Below is a small trained network, with its code and all its weights. Each question gives an input and a class and asks what happens when units are switched off, that is, made to give their printed mean instead of their output.

import numpy as np


def w(rows, s, z=0):
    codes = np.array(rows[::2]) - 128.0
    scale = np.full(codes.shape[1], s)
    scale[-1] = z or s
    return codes * scale


def f(y):
    return y / 2 * (1 + np.tanh(0.7978845608 * (y + 0.044715 * y**3)))


def log_softmax(a):
    a = a - a.max(-1, keepdims=True)
    return a - np.log(np.exp(a).sum(-1, keepdims=True))


def net(x, mask):
    res = np.array(x, float).reshape(1, 7) / 4 @ E
    y = f(res @ A[0][:, :-1].T + A[0][:, -1])
    res = res + np.where(mask, y, B[0][:, -1]) @ B[0][:, :-1]
    return log_softmax(res[-1] @ U[:, :-1].T + U[:, -1])


A, B = {}, {}
E = w([
[150,186,1,121],'x0',
[41,63,84,146],'x1',
[243,84,105,54],'x2',
[228,122,133,182],'x3',
[121,69,100,182],'x4',
[177,178,158,187],'x5',
[150,172,91,83],'x6',
],0.0091)
A[0] = w([
[94,173,64,141,96],'neuron 1',
[180,172,144,45,108],'neuron 2',
[166,39,108,187,175],'neuron 3',
[92,91,132,116,203],'neuron 4',
[82,132,60,89,133],'neuron 5',
[133,78,102,149,243],'neuron 6',
[140,173,137,245,168],'neuron 7',
[69,106,189,145,108],'neuron 8',
[86,134,86,101,125],'neuron 9',
[195,208,152,155,98],'neuron 10',
[197,80,136,70,255],'neuron 11',
[62,156,186,87,140],'neuron 12',
[81,153,53,86,118],'neuron 13',
[80,140,92,94,67],'neuron 14',
[6,94,213,83,132],'neuron 15',
[201,167,194,28,106],'neuron 16',
[128,137,127,129,35],'neuron 17',
[149,150,123,34,127],'neuron 18',
],0.013,0.0053)
B[0] = w([
[86,176,118,78,175],'neuron 1',
[165,67,2,110,179],'neuron 2',
[198,136,198,70,190],'neuron 3',
[92,133,190,139,176],'neuron 4',
[18,76,136,108,187],'neuron 5',
[91,96,251,41,177],'neuron 6',
[177,249,151,78,214],'neuron 7',
[165,149,176,208,190],'neuron 8',
[68,123,140,105,169],'neuron 9',
[242,171,42,121,190],'neuron 10',
[141,15,149,116,204],'neuron 11',
[106,122,146,228,190],'neuron 12',
[21,152,101,76,191],'neuron 13',
[74,115,115,140,163],'neuron 14',
[88,121,213,200,246],'neuron 15',
[191,70,59,168,198],'neuron 16',
[100,166,98,141,118],'neuron 17',
[113,72,80,181,174],'neuron 18',
],0.0081,0.014)
U = w([
[11,138,58,82,169],'0',
[90,163,160,241,56],'1',
[160,88,25,115,62],'2',
[167,252,64,114,130],'3',
[147,95,172,59,55],'4',
[131,116,166,76,253],'5',
],0.011,0.0048)

Each question gives the input, the list of numbers given to net, and the class t.
The units are the neurons (one row each of A and B). Each row of codes is followed by its name. A weight is (code - 128) times the scale printed after its matrix; where a second scale follows, it is the last column's (A, B and U).
mask holds one flag per neuron, in row order. A switched-off neuron (its flag False) gives its mean, the last column of its row in B, instead of its output. The means were averaged over made-up inputs and are rounded, as every weight is.
A unit's drop is (log p(t) with every unit on - log p(t) with that unit switched off) / (log p(t) with every unit on - log p(t) with every unit switched off).
The circuit of an input: a set's keep is (log p(t) with only the set's units on - log p(t) with every unit switched off) / (log p(t) with every unit on - log p(t) with every unit switched off). Starting from the 12 units with the biggest drops (on a tie, the unit counted first), units are removed one at a time, each time the one whose removal leaves the highest keep (on an exact tie, the one counted first), for as long as the keep stays at least 0.8.
units of the circuit, in order: the units of the circuit, biggest drop first
most important unit: the unit with the biggest drop
k most important neurons: the k neurons with the biggest drops, biggest first
drop when u is switched off: that unit's drop, to one decimal
input [-3,-3,-8,6,6,6,-5], class 3: units of the circuit, in order => neuron 7
input [1,-6,-5,4,4,-8,6], class 0: units of the circuit, in order => neuron 3; neuron 8
input [-2,5,-8,7,-2,2,8], class 3: 2 most important neurons => neuron 7; neuron 15
input [-4,-2,4,-7,8,-6,-5], class 1: 2 most important neurons => neuron 15; neuron 8
input [7,2,-6,7,5,-3,3], class 0: 3 most important neurons => neuron 10; neuron 5; neuron 13
input [7,-3,2,-7,-2,3,4], class 0: 2 most important neurons => neuron 13; neuron 5
input [8,2,6,8,8,6,-6], class 4: 2 most important neurons => neuron 6; neuron 3
input [-5,-1,4,8,5,2,-3], class 4: 2 most important neurons => neuron 3; neuron 11
input [4,7,-2,7,-4,1,-2], class 5: 2 most important neurons => neuron 10; neuron 6
input [-3,0,-6,-4,-1,-3,8], class 1: 2 most important neurons => neuron 15; neuron 12
input [0,-5,4,-8,5,-5,8], class 0: 3 most important neurons => neuron 13; neuron 5; neuron 10
input [5,6,2,2,8,0,-1], class 4: 2 most important neurons => neuron 3; neuron 6
input [4,8,3,4,0,-7,-8], class 5: 2 most important neurons => neuron 3; neuron 6
input [8,-4,4,3,-1,7,4], class 2: units of the circuit, in order => neuron 2
input [7,-3,5,8,4,4,3], class 2: 2 most important neurons => neuron 11; neuron 2
input [-7,-4,8,7,0,-8,-1], class 2: 2 most important neurons => neuron 16; neuron 2
input [5,6,-3,5,-2,4,0], class 3: drop when neuron 7 is switched off => 0.1
input [5,-3,5,-2,6,-4,-8], class 4: drop when neuron 6 is switched off => 0.1
input [-2,2,-1,4,5,7,-8], class 5: drop when neuron 6 is switched off => 0.2
input [-1,0,5,2,8,6,-7], class 4: most important unit => neuron 3
input [-1,-1,7,-8,-2,-5,-5], class 0: drop when neuron 18 is switched off => 0.2
